Each row, then one of two labels for whether it has a hidden trait; a new part has new ones
[ 11   4 -14   1   7  11   9   4   1 -10  25   0 -12  -8   5   6  18  -4
   7  -1   3  -7  19  -4  11  14  -2  10 -15 -12  -4  -6   2   1  22]
bunu
[-16   1 -14   1  -9 -20   0  28  11 -13  29 -13   0  16 -20   1  12   7
  18 -12  14  -6  -2   6  -8   0 -19  14 -11   1  -7  -2  -5  12  26]
bunu
[  7  -4 -25   6  -8 -36  -6   7  16 -13  39  -2 -32   0 -17  14  23   5
   6   5 -13  11  -6   6   1  17  14  30 -12 -11 -23   4   1  -4  -7]
bunu
[ -3 -14 -13  15  -3 -44  17  15 -26 -13 -13   6  19  22 -37  -6   7  -1
  21 -49 -24  -1  10  22 -27   0  25  16   8  19 -13  45  -7  20   8]
keke
[ -3 -14   3  -5 -16  -8   2  -4  14 -10  42  13 -24  10   6  16   6  -7
   0  22  -1  18 -24 -17  26  22  20   6  19   5 -13  -5   8  -1 -14]
bunu
[  0 -14  11   2  -1  -7  34 -14  -5 -34  -9  16   3  22 -25   0  -5   3
  19 -33   6  -8 -18  20 -12  -2  24 -29  13  21  -3  31 -12  -3  26]
keke
[ 11  23  20  13   3  43  -3 -25 -31  10 -28  10  16 -11  36  -8   1  -9
 -17   2  14  -4  38  13  10  -9  -2 -31  22   3  -2   4 -12 -12  27]
bunu
[  6 -13 -14   4  -2 -24  35   3 -16 -31  16   9 -10  15 -42   6  10  -2
  45 -34  -9  -5   3   9  -7  14  27   5  -5  10 -10  32  -1  13  14]
keke
[ 33  29 -28  14  18  55   5  -7 -22   2 -10   0  10 -26  31  -9  32  -7
  -6  -9   9 -33  63  17   6  -1 -20   6 -54 -31   2  -9  -7  -9  53]
bunu

[ -7 -18   1  -3 -12  -6  14  28  -4 -16   4 -12   0  -3  -5   5  -4 -23]
C
[ -3  -3   2   0  -7  -3   7  16   0 -13   6  -5   3  -3  -3   0  -2 -12]
C
[ -7 -13   2  -1 -12  -3  16  29  -2 -21   4 -14   2  -1  -6   5  -5 -22]
C
[  1   3   3   5  -2   7 -17  -2   1   0  -3  -1   6   3   2   4   1  -1]
H
[ 0 12  0 -1  7 -2 15 -9  5 -2  8  1  1  5 -2 -3 -4 -2]
C
[  2  -1   4  14  -3  26 -48 -14   0   9 -17  -2  12  14   4  15   1   6]
H
[  8  14  -5 -16  11   0  16 -22   7  10  16  12  -4   4  -4  -5  -5  -3]
C
[ -4 -12   0  -4 -10  -3   7  21  -2 -10   4  -6   0  -3  -4   3  -1 -17]
C
[ 1  8 -1 -5  5 -1  9 -6  3  2  7  5 -1  3 -1 -2 -3 -2]
C
[ 1  2  0 -1 -3 -2 -5  6  1 -2  6  4  1 -3 -1 -1  2 -2]
C
[-12 -15   5   4 -16  -7  20  40  -2 -33   7 -21   7  -4  -8   4  -7 -31]
C
[ 4 10 -1 -6  3  0  5 -6  4  3 11  9  1  1 -2 -2 -2 -5]
C
[  8   9  -4 -16   0   1  -8  -7   3  12  14  16  -2   1  -2  -1   0  -8]
C
[  7   6  -5 -16   4   2   1 -13   3  12  10  12  -4   2  -2  -1  -2  -3]
C
[  6  14   2   0 -11 -12 -20  18   2  -6  19  17   2 -15   2 -10  12  -5]
C
[  1  21   5  15 -10 -32 -12  27   1 -20  18  16   2 -26   5 -22  19   8]
C
[  4  14   2   4  -8 -17 -13  16   1  -6  13  15   0 -17   3 -13  13   4]
C
[  4   2   3  10  -5  26 -54 -14   0  10 -13   0  12  13   4  15   2   5]
H
[  2  17   1  -4   7  -3  14 -10   7  -3  14   5   2   5  -3  -4  -5  -7]
C
[  1   3   5  13  -2  16 -34 -10   1   3 -11  -3  10  13   3  11   0   4]
H
[  2   3   3   9  -4  15 -31  -8   1   4  -7   1  10   8   2  11   1   0]
H
[  0  15   5  13  -6 -22  -4  18   1 -16  10   7   2 -18   3 -15  11   3]
C
